Each row is followed by its group and then its class within the group.
[  1.8   5.0   4.2  -9.0  -5.9   1.0   1.7   7.9  -2.8  16.0  28.9  -4.7
  40.9 -33.3 -81.6  27.8   2.6   6.2] : Q790/q998
[  1.0   7.0   2.3  -5.0   3.0  -7.0   9.0  -7.9  19.9  16.4  31.2   6.5
  19.2 -22.3 -34.1   9.3   8.5   3.5] : Q790/Q973
[ 27.8   5.5  13.7 -10.2  -2.6   0.0  -8.5  15.7  -5.0  11.4   6.0  21.4
  -8.7 -10.3  35.5  -3.8  -4.2  -8.7] : Q369/q335
[-11.0  -2.9  12.1   6.5   1.5   3.9 -27.8   3.0  11.9   5.4 -25.3  -7.6
  -0.6  -1.1  81.6 -18.0  -5.1 -10.1] : q651/q22
[ 15.5   2.5  10.0   6.1   9.9  -8.6   4.5  17.5   7.2   1.9  -2.0  -7.7
  43.3 -13.4 -24.2 -18.2  -7.9 -11.1] : Q369/q191
[  1.3  -1.1  12.9 -16.3  -4.3  -1.3  -9.6  18.5  -0.4  -1.0   9.2 -16.8
   3.7   4.1  31.9 -30.5  -5.0 -13.8] : q820/q989
[ 32.5  -7.0  22.8  -3.4  11.3   2.3  19.5  13.2   5.2   9.3  11.6  -9.0
   4.0  -6.3  28.2   0.3   5.0 -14.8] : Q369/q335
[ -2.0  -6.6   6.7  -7.1  -1.9  -2.7  20.8  20.7   5.2  10.0   7.9  -1.5
  33.9 -36.5 -81.6   1.4 -10.1  -1.3] : Q790/q998
[  6.0  -6.2  -1.2  10.8  25.4 -20.1 -15.4  -9.9   7.4  21.3 -14.7  -7.1
  32.0 -21.0  73.0 -12.4  -1.4 -23.1] : q651/q705
[  3.6  -0.8  -6.3  -6.7  -8.1  -3.7  -7.4  31.1   4.4  10.6  25.9  11.1
  28.4 -28.2 -23.1  -2.2   3.1   1.0] : Q790/q998
[  1.8  -4.5  12.1  -4.0 -14.3   3.7   1.0   5.6  -3.5   2.1   6.8   0.9
  -1.5   2.1 -23.5 -16.8  -0.4  17.0] : q820/q989
[  1.3 -12.3  16.9 -15.7  -2.7  -3.9  -7.5   0.9 -12.5  10.5  -2.9  -7.1
  40.8  -4.1  25.7 -20.6  -1.4   2.0] : q820/q377
[-43.8 -12.9  32.6 -11.4  18.0  -1.2  -5.9   9.4 -11.8  10.0  -7.4  -9.1
  33.0  -7.5  81.6 -27.5   7.9  -4.1] : q820/q377
[ 43.6  16.1   2.7  -2.3  15.7  -1.4   4.7  18.5 -14.6  12.9  12.4  10.7
  -7.6   1.0  30.0  -0.2  -8.7 -10.7] : Q369/q335
[-13.8   6.0   7.2  -7.2  53.1  -1.6 -15.5   7.5   5.8  13.9   5.6  -7.7
  19.6   0.0  37.2 -40.6   2.0 -10.2] : q820/q989
[ 35.0  -0.3  16.1 -12.8   9.1  -5.6   0.2   2.3 -13.0  13.8   3.0   6.2
  39.3 -30.9 -29.5   4.1  -3.4   3.2] : Q790/Q973
[ 44.0  -7.3  18.9  -5.8  15.9  -0.2   4.3   9.0 -21.5  22.9 -12.0  -1.3
   1.4  -6.9  27.1  -3.0  -0.5 -14.7] : Q369/q191
[ 36.2   0.1   3.5 -15.1  25.3  16.4   8.1  11.2 -11.6  19.8  24.6   0.4
 -20.0  -0.5   6.1 -17.3  17.0 -18.1] : Q369/q335
[ 17.6   5.9   3.6  -3.0   9.6   0.9   3.7  13.6 -13.4  14.6  -8.5  -0.8
 -34.6  15.2  -0.3   8.1  10.5  -2.8] : Q369/q191
[ -0.8  -4.1   6.6  -5.1  17.5   1.9 -36.7 -12.1  -4.8  -2.2 -16.0 -14.1
  11.0 -38.1   9.3  15.3   1.4  -2.4] : q651/q705
[-11.9  -1.9  10.2 -13.5  12.4   1.2 -32.3 -19.5  -6.9   4.2  -3.2 -10.0
  16.8 -20.2  23.6 -10.8  11.6 -32.4] : q651/q705
[ 18.6   7.4  12.5   0.1  -6.3  -8.3  -7.1  13.8  -6.0  11.0  -4.6   2.3
  -6.5  -7.8 -18.9   0.9  -2.6  -1.4] : Q369/q335
[-13.3  12.8  -9.9  -2.1  16.7   3.3  -7.0   8.8  -3.6  13.9  25.3  -2.6
  48.0 -31.0 -42.4  -1.2   4.2 -14.3] : Q790/q998
[ 34.0  -3.0  26.7  -0.3  17.2  -4.9   9.5  17.7   5.8  11.8  -6.7   4.2
   0.2 -17.2   0.2  -9.0  -2.6  -6.9] : Q369/q191
[ 39.4   3.3   9.4 -18.3   8.7   0.4   0.4  -4.1 -14.3  25.8  14.6  -5.9
  -3.6  -6.2 -27.5  -0.2   2.6  17.0] : Q369/q335
[ 42.4   0.6  20.2 -13.3  18.0  11.0   1.6  16.7  -3.3  15.9   6.0  -0.6
  -6.3  -4.4 -32.1  -8.8   3.8 -13.3] : Q369/q191
[ 28.7   5.5   6.4  10.6  11.7   1.6  23.0   7.4   2.7  15.5   0.6  -8.9
   1.2  -4.3  33.9  -8.8 -10.9 -24.2] : Q369/q335
[ -3.3  17.0  26.6 -11.6   1.1   1.1  -3.1  -5.0   9.5  -1.3   7.7  -1.2
  16.7 -31.5 -35.4  -3.5   1.6   1.8] : Q790/Q973
[  1.2  -8.2  15.3  -5.9  29.8 -16.4 -25.3 -31.1  -2.4  17.4 -10.9  -8.3
  10.8 -20.7  59.1  -7.0 -13.6 -17.0] : q651/q705
[ 13.4  10.8   6.3 -14.1   5.0   1.6 -25.6  -4.5  -6.8  -3.9   3.4 -14.1
 -18.2  -6.2  53.8 -11.4  -9.3 -13.7] : q651/q705
[18.7 -5.4  4.9  5.4  4.5 19.7  2.9 10.6 -2.9 14.3 -1.7  4.5 -6.7 -1.2
  9.7  4.5  1.6 -8.6] : Q369/q335
[ -1.8   4.8  -0.4  -5.8 -17.5 -12.7  -1.6  11.6   3.1  12.4  15.2   6.1
  43.1 -45.4 -81.6  11.3  -3.6   5.1] : Q790/q998
[ 25.8  -6.4  10.6 -24.7  16.9   4.7  -7.2  17.0  -7.4  19.5   2.3  -0.1
   3.5  -5.4  39.2  -2.4  -3.0 -15.1] : Q369/q191
[ 17.4  -1.3  -6.2  -2.8  -1.2  -8.1   2.8  13.3  -9.5   8.7  18.3  11.5
  18.7 -18.8 -75.9   5.5  -8.4   9.9] : Q790/q998
[-15.4  11.4  10.0  -4.1   3.5  -6.0  -0.3 -12.1   5.8  16.5   2.4  -7.2
  41.8 -30.0 -28.8  10.1  -5.7  -7.2] : Q790/Q973
[  3.3  -4.0  29.6  10.4  11.3  -3.3 -22.0 -14.0   8.7  -1.3 -22.0  -6.7
  -7.0  -1.9  33.8  10.6  -3.3   5.3] : q651/q22
[ -7.1   5.9  25.7  -0.7  15.3  -1.4 -22.8 -18.5  57.7  14.4 -21.5  -5.9
  17.3 -19.6  40.9   4.9 -14.0 -10.8] : q651/q705
[ 25.6  -4.7  14.5   0.4  14.0  20.3  -4.6  -3.8  -4.8  41.6 -11.7  -6.6
 -22.0  -7.6  34.8  -6.1  -6.0 -12.5] : Q369/q335
[ 16.1   4.9   9.5   2.1  11.0   1.1  -5.9  15.5  26.5   7.5  -0.7 -12.4
  -1.7 -34.6  16.7   6.0   2.5   5.7] : Q790/Q973
[ 13.2  -4.2  11.1   4.0  76.6  -4.3 -25.2   2.2  -2.6  -1.1  -2.5  13.7
  -8.7 -18.0  46.2  14.1  19.9  -5.8] : q651/q705
[ 16.6   5.1  13.1 -17.5 -19.3  -8.5  -7.5   8.3 -11.8   0.1   2.3  10.7
  15.9   9.9   4.2 -23.2   0.9   7.7] : q820/q989
[ 12.5   2.1   9.1  -4.8  11.0   6.8  -6.7  19.7 -15.6  -3.2 -14.7   0.7
 -12.6   7.7  31.7   6.9   9.4  -4.3] : Q369/q191
[ 17.8   9.1  11.9  15.2  31.8   6.5 -17.0  -5.6   5.7  10.4 -22.0  -7.2
  11.5 -22.7  -6.6  -4.5   9.5 -13.8] : q651/q705
[ -0.8  -3.6   2.9  -9.3  -1.4  -3.0   0.3  10.1  14.6  16.4  24.8   3.4
  27.9 -42.9 -33.8  11.4  -7.9   9.1] : Q790/Q973
[ 24.7   2.9  25.3   5.8  12.1  -5.0 -11.5  -6.8   1.2   9.3 -10.3   4.7
  20.4 -21.1  70.5  -4.6 -19.7  -5.6] : q651/q705
[ 24.5   2.1 -31.2  -9.5   0.1   1.9  34.7  23.6   4.1  18.0   2.7  -2.9
   3.0 -14.7   8.2  25.7  10.4  -5.6] : Q369/q191

Each row is followed by its group and then its class within the group.
[  0.2 -12.9   1.8   0.6   1.8  26.0   6.2  13.2  -2.4 -26.5  47.0   6.2
  24.6  16.7   1.1  16.6 -32.2  28.3] : <48>/q940
[  1.3  27.1  10.8   9.9  19.9  22.2 -24.4   2.4  -0.1  -2.4 -24.0   4.7
  30.3  -8.7  -0.6 -19.2 -17.1  14.3] : <44>/q493
[  2.8   1.2   0.0   2.8  -5.6   0.0 -17.9  -4.8  -1.1 -32.0 -36.9  -6.9
  -2.4   2.8  -2.0 -15.6 -33.2  17.8] : <44>/q493
[ -3.0  30.4 -14.0   9.6   9.1 -14.0   6.2  -8.5  -2.6 -44.5 -26.6  -1.4
 -39.9 -16.8 -29.3 -43.9 -20.3   7.5] : <39>/q267
[  0.4 -14.0   4.7  -3.2   9.0  31.5 -22.0   4.1   3.9 -16.0  13.8   5.3
 -32.6 -14.0  -5.1 -23.2 -33.8   0.2] : <48>/q13
[  2.6  20.8   7.0  13.7  -4.2 -14.2  -2.3   0.5  -9.8  33.6 -25.1   6.7
 -11.7   4.3 -31.2  -1.4  16.4  38.6] : <45>/q139
